Below is a small trained network, with its code and all its weights. Each question gives an input and a class and asks what happens when units are switched off, that is, made to give their printed mean instead of their output.

import numpy as np


def w(rows, s, z=0):
    codes = np.array(rows[::2]) - 128.0
    scale = np.full(codes.shape[1], s)
    scale[-1] = z or s
    return codes * scale


def norm(h):
    return h / np.sqrt((h * h).mean(-1, keepdims=True) + 1e-5)


def f(y):
    return y / 2 * (1 + np.tanh(0.7978845608 * (y + 0.044715 * y**3)))


def log_softmax(a):
    a = a - a.max(-1, keepdims=True)
    return a - np.log(np.exp(a).sum(-1, keepdims=True))


def net(x, mask):
    res = np.array(x, float).reshape(1, 3) / 4 @ E
    u = 0
    for l in range(3):
        y = f(norm(res) @ A[l][:, :-1].T + A[l][:, -1])
        res = res + np.where(mask[u : u + 3], y, B[l][:, -1]) @ B[l][:, :-1]
        u += 3
    return log_softmax(norm(res)[-1] @ U[:, :-1].T + U[:, -1])


A, B = {}, {}
E = w([
[140,169,167,180,68,108,81,103,115],'x0',
[4,120,150,108,131,126,145,79,96],'x1',
[160,110,117,192,116,114,129,179,55],'x2',
],0.013)
A[0] = w([
[150,189,166,94,126,130,143,177,252,67],'L0N0',
[14,208,46,104,168,128,46,89,139,4],'L0N1',
[71,78,186,164,119,240,163,157,2,94],'L0N2',
],0.0056,0.0042)
B[0] = w([
[71,231,141,151,222,112,143,190,75,190],'L0N0',
[172,136,145,130,85,253,164,165,126,176],'L0N1',
[104,107,101,140,169,76,95,158,139,254],'L0N2',
],0.012,0.0031)
A[1] = w([
[207,2,115,208,90,108,193,188,60,254],'L1N0',
[205,175,166,73,201,36,69,101,231,164],'L1N1',
[150,118,83,179,230,104,211,220,159,36],'L1N2',
],0.0055,0.0027)
B[1] = w([
[182,198,128,110,172,97,94,162,216,255],'L1N0',
[118,179,100,131,7,165,239,49,30,191],'L1N1',
[66,83,132,100,35,200,140,208,152,211],'L1N2',
],0.013,0.0057)
A[2] = w([
[159,183,99,175,130,59,150,128,103,187],'L2N0',
[95,116,181,114,139,98,120,67,254,250],'L2N1',
[121,22,117,176,161,32,79,148,166,63],'L2N2',
],0.0088,0.0018)
B[2] = w([
[89,97,113,135,168,159,91,8,112,243],'L2N0',
[205,65,187,138,119,135,67,156,133,238],'L2N1',
[87,130,127,115,124,82,179,89,92,254],'L2N2',
],0.014,0.0036)
U = w([
[115,135,71,67,87,212,251,130,127,138],'0',
[119,28,176,44,209,188,138,103,143,199],'1',
[183,145,88,88,155,129,128,202,205,193],'2',
[47,78,65,119,196,46,191,195,103,83],'3',
[152,190,132,153,82,156,168,17,31,72],'4',
[117,93,233,155,48,167,80,100,155,66],'5',
[182,177,93,186,143,87,48,74,161,193],'6',
[67,127,148,183,164,29,76,57,68,4],'7',
],0.015,0.0018)

Each question gives the input, the list of numbers given to net, and the class t.
The units are the neurons (one row each of A and B). Each row of codes is followed by its name. A weight is (code - 128) times the scale printed after its matrix; where a second scale follows, it is the last column's (A, B and U).
mask holds one flag per neuron, layer by layer. A switched-off neuron (its flag False) gives its mean, the last column of its row in B, instead of its output. The means were averaged over made-up inputs and are rounded, as every weight is.
A unit's drop is (log p(t) with every unit on - log p(t) with that unit switched off) / (log p(t) with every unit on - log p(t) with every unit switched off).
The circuit of an input: a set's keep is (log p(t) with only the set's units on - log p(t) with every unit switched off) / (log p(t) with every unit on - log p(t) with every unit switched off). Starting from all 9 units, units are removed one at a time, each time the one whose removal leaves the highest keep (on an exact tie, the one counted first), for as long as the keep stays at least 0.8.
units of the circuit, in order: the units of the circuit, biggest drop first
most important unit: the unit with the biggest drop
top k neurons: the k neurons with the biggest drops, biggest first
top k neurons in layer l: the k neurons of layer l with the biggest drops, biggest first
drop of u: that unit's drop, to one decimal
input [-6,0,-7], class 0: units of the circuit, in order -> L1N1
input [0,-1,5], class 2: top 3 neurons -> L1N0, L1N2, L1N1
input [5,7,0], class 5: top 3 neurons -> L1N1, L0N1, L0N0
input [4,0,2], class 6: top 2 neurons in layer 0 -> L0N0, L0N2
input [2,1,5], class 7: top 3 neurons -> L2N2, L0N2, L0N1
input [1,-1,7], class 6: units of the circuit, in order -> L1N0, L2N0
input [7,8,0], class 5: top 4 neurons -> L1N1, L0N0, L0N1, L2N2
input [0,7,1], class 3: top 4 neurons -> L1N0, L0N2, L2N0, L0N1
input [4,2,3], class 7: top 2 neurons -> L2N2, L1N1
input [1,4,-5], class 5: top 2 neurons -> L2N1, L2N0
input [0,1,3], class 3: top 2 neurons -> L0N2, L1N2
input [-1,-6,0], class 0: top 2 neurons -> L1N1, L1N2
input [-8,0,5], class 2: top 3 neurons -> L1N0, L1N2, L0N0
input [6,-8,0], class 4: top neuron -> L1N1
input [0,-5,-7], class 0: top 2 neurons -> L0N0, L1N1
input [-2,0,6], class 2: top 3 neurons -> L1N0, L1N2, L0N0
input [1,8,-6], class 5: top 2 neurons in layer 2 -> L2N1, L2N0
input [-6,-8,0], class 0: top 2 neurons in layer 0 -> L0N1, L0N0
input [-8,-4,-7], class 0: drop of L1N1 -> 0.3
input [4,0,6], class 6: drop of L1N0 -> 2.5
input [8,-8,-7], class 4: drop of L1N1 -> 0.5
input [4,-4,-6], class 4: drop of L0N2 -> 0.0
input [-6,-2,7], class 2: most important unit -> L1N0
input [1,-1,-1], class 4: top 2 neurons in layer 0 -> L0N1, L0N2
